Below are the code and all the weights of a small trained network. Each question names an input and a target symbol and asks about switching units off, where a switched-off unit gives its printed mean instead of its output.

import numpy as np


def w(rows, s, z=0):
    codes = np.array(rows[::2]) - 128.0
    scale = np.full(codes.shape[1], s)
    scale[-1] = z or s
    return codes * scale


def f(y):
    return y / 2 * (1 + np.tanh(0.7978845608 * (y + 0.044715 * y**3)))


def softmax(a):
    e = np.exp(a - a.max(-1, keepdims=True))
    return e / e.sum(-1, keepdims=True)


def log_softmax(a):
    a = a - a.max(-1, keepdims=True)
    return a - np.log(np.exp(a).sum(-1, keepdims=True))


def net(x, mask):
    ids = ['ΓΦΨΩαβλπτ'.index(c) for c in x.split()]
    T = len(ids)
    res = E[ids] + P[:T]
    r = res
    for j in range(2):
        rows = slice(4 * j, 4 * j + 4)
        q, k, v = (r @ M[0][rows].T for M in (Q, K, V))
        z = softmax(np.where(np.tri(T) > 0, q @ k.T / 4**0.5, -1e9)) @ v
        o = O[0][rows]
        res = res + np.where(mask[j], z, o[:, -1]) @ o[:, :-1]
    y = f(res @ A[0][:, :-1].T + A[0][:, -1])
    res = res + np.where(mask[2:18], y, B[0][:, -1]) @ B[0][:, :-1]
    return log_softmax(res[-1] @ U[:, :-1].T + U[:, -1])


Q, K, V, O, A, B = {}, {}, {}, {}, {}, {}
E = w([
[176,195,154],'Γ',
[185,187,155],'Φ',
[158,221,153],'Ψ',
[116,82,125],'Ω',
[123,151,116],'α',
[65,147,209],'β',
[102,181,95],'λ',
[139,147,6],'π',
[244,134,159],'τ',
],0.018)
P = w([
[208,254,144],'0',
[186,233,138],'1',
[173,211,131],'2',
[167,191,136],'3',
[168,178,134],'4',
[164,158,129],'5',
[164,146,129],'6',
[162,127,124],'7',
[163,111,127],'8',
[159,91,123],'9',
[162,76,122],'10',
[164,62,125],'11',
[155,85,123],'12',
],0.0094)
Q[0] = w([
[232,189,104],'head 0',
[113,95,3],'head 0',
[250,136,88],'head 0',
[61,111,85],'head 0',
[150,183,17],'head 1',
[48,85,80],'head 1',
[215,185,99],'head 1',
[170,139,21],'head 1',
],0.012)
K[0] = w([
[115,42,1],'head 0',
[234,183,118],'head 0',
[155,66,120],'head 0',
[189,197,127],'head 0',
[178,15,100],'head 1',
[207,199,37],'head 1',
[83,46,126],'head 1',
[190,61,108],'head 1',
],0.012)
V[0] = w([
[88,68,158],'head 0',
[70,101,228],'head 0',
[108,59,91],'head 0',
[195,97,129],'head 0',
[134,111,137],'head 1',
[5,130,198],'head 1',
[201,132,104],'head 1',
[166,112,200],'head 1',
],0.013)
O[0] = w([
[178,187,145,1],'head 0',
[109,254,196,19],'head 0',
[247,132,98,20],'head 0',
[140,118,98,128],'head 0',
[130,149,152,109],'head 1',
[66,116,202,72],'head 1',
[215,114,79,174],'head 1',
[182,134,227,148],'head 1',
],0.0073,0.0083)
A[0] = w([
[14,99,77,141],'neuron 0',
[110,136,140,112],'neuron 1',
[44,87,151,108],'neuron 2',
[73,141,199,5],'neuron 3',
[154,97,157,105],'neuron 4',
[89,128,138,144],'neuron 5',
[88,92,151,89],'neuron 6',
[193,129,23,67],'neuron 7',
[177,157,127,199],'neuron 8',
[60,136,133,86],'neuron 9',
[151,140,200,202],'neuron 10',
[137,129,64,127],'neuron 11',
[245,162,184,121],'neuron 12',
[172,122,143,102],'neuron 13',
[129,245,155,88],'neuron 14',
[115,141,109,116],'neuron 15',
],0.011)
B[0] = w([
[97,233,162,221],'neuron 0',
[115,139,95,132],'neuron 1',
[200,171,142,171],'neuron 2',
[143,31,2,171],'neuron 3',
[103,192,163,131],'neuron 4',
[140,187,87,153],'neuron 5',
[187,164,150,137],'neuron 6',
[85,77,238,248],'neuron 7',
[152,77,57,178],'neuron 8',
[159,78,68,149],'neuron 9',
[122,163,179,206],'neuron 10',
[97,151,135,205],'neuron 11',
[126,235,101,174],'neuron 12',
[108,89,154,131],'neuron 13',
[160,81,168,185],'neuron 14',
[150,150,147,130],'neuron 15',
],0.0064,0.012)
U = w([
[113,150,254,195],'Γ',
[176,69,144,184],'Φ',
[135,137,150,1],'Ψ',
[217,206,103,103],'Ω',
[32,94,162,44],'α',
[200,125,130,47],'β',
[80,189,64,244],'λ',
[139,147,89,176],'π',
[165,137,97,173],'τ',
],0.0093,0.0048)

Each question gives the input, a string of symbols that net reads in full, and the target symbol t.
The units are the heads (4 rows each of Q, K, V and O) and the neurons (one row each of A and B). Each row of codes is followed by its name. A weight is (code - 128) times the scale printed after its matrix; where a second scale follows, it is the last column's (O, A, B and U).
mask holds one flag per unit, heads first, then neurons. A switched-off unit (its flag False) gives its mean, the last column of its rows in O or B, instead of its output. The means were averaged over made-up inputs and are rounded, as every weight is.
A unit's drop is (log p(t) with every unit on - log p(t) with that unit switched off) / (log p(t) with every unit on - log p(t) with every unit switched off).
The circuit of an input: a set's keep is (log p(t) with only the set's units on - log p(t) with every unit switched off) / (log p(t) with every unit on - log p(t) with every unit switched off). Starting from the 12 units with the biggest drops (on a tie, the unit counted first), units are removed one at a time, each time the one whose removal leaves the highest keep (on an exact tie, the one counted first), for as long as the keep stays at least 0.8.
circuit, biggest first: the units of the circuit, biggest drop first
unit that matters most: the unit with the biggest drop
k most important neurons: the k neurons with the biggest drops, biggest first
which heads matter: for each layer, one digit per head in row order, 1 if its drop is at least 0.15 and else 0, layers parted by /
drop when u is switched off: that unit's drop, to one decimal
input Ω τ Ψ, target Ω: circuit, biggest first	(head 0; neuron 7)
input λ π π π β π τ α, target Φ: which heads matter	11
input λ β λ β τ Φ Ψ τ λ, target Φ: which heads matter	01
input Ψ λ λ λ Ψ, target λ: circuit, biggest first	(head 1; neuron 7)
input Ω Φ τ, target Ω: unit that matters most	neuron 12
input Ψ Ω λ π Ψ, target Φ: circuit, biggest first	(head 0; neuron 0)
input Ψ π λ τ β Ω α Φ τ α τ, target Ω: 3 most important neurons	(neuron 7; neuron 12; neuron 8)
input π λ π τ λ π, target Φ: circuit, biggest first	(neuron 7; head 0)
input Γ β π τ λ, target Φ: circuit, biggest first	(head 1; head 0; neuron 7)
input π Γ Ω λ λ Γ, target Ω: circuit, biggest first	(head 0; neuron 12)
input Φ α π λ π π Ψ λ Γ λ τ Γ, target Φ: circuit, biggest first	(head 0; neuron 0)
input Φ Γ Ψ λ Ω, target λ: circuit, biggest first	(head 0; neuron 7)
input α α Ψ Ψ Γ τ β β λ Φ Ψ, target Γ: which heads matter	01
input α π λ α α Ω Ψ π Ω Φ, target Ω: circuit, biggest first	(head 0)
input λ λ Ω λ λ Φ, target Ω: which heads matter	10
input Ψ λ λ α τ λ α β τ Φ Ψ λ Ω, target λ: 2 most important neurons	(neuron 7; neuron 0)
input λ Ψ λ Ψ, target λ: circuit, biggest first	(head 1; neuron 7; head 0)
input Γ λ Φ τ τ Φ τ α, target Φ: circuit, biggest first	(head 1; neuron 0; neuron 7)
input Γ β π, target α: which heads matter	10
input Φ π λ α τ β λ Φ π α π Φ, target Φ: circuit, biggest first	(head 0)
input β β β Ψ α λ Ω β Ω Φ Ψ, target Ω: 2 most important neurons	(neuron 7; neuron 12)
input Ψ λ Φ β β Φ λ Φ, target Γ: 2 most important neurons	(neuron 10; neuron 8)
input π α λ Ω Φ λ Φ λ Ω Φ Γ, target Ω: drop when neuron 12 is switched off	0.3
input λ Φ π Γ Ψ, target Φ: drop when head 0 is switched off	0.7
input Γ λ π π α τ, target Φ: drop when head 0 is switched off	1.1
input Ψ Γ Φ λ π Φ τ π, target Φ: drop when neuron 7 is switched off	0.7
input β λ α λ Ω β β β α Ψ Γ Ψ, target Γ: circuit, biggest first	(head 1)
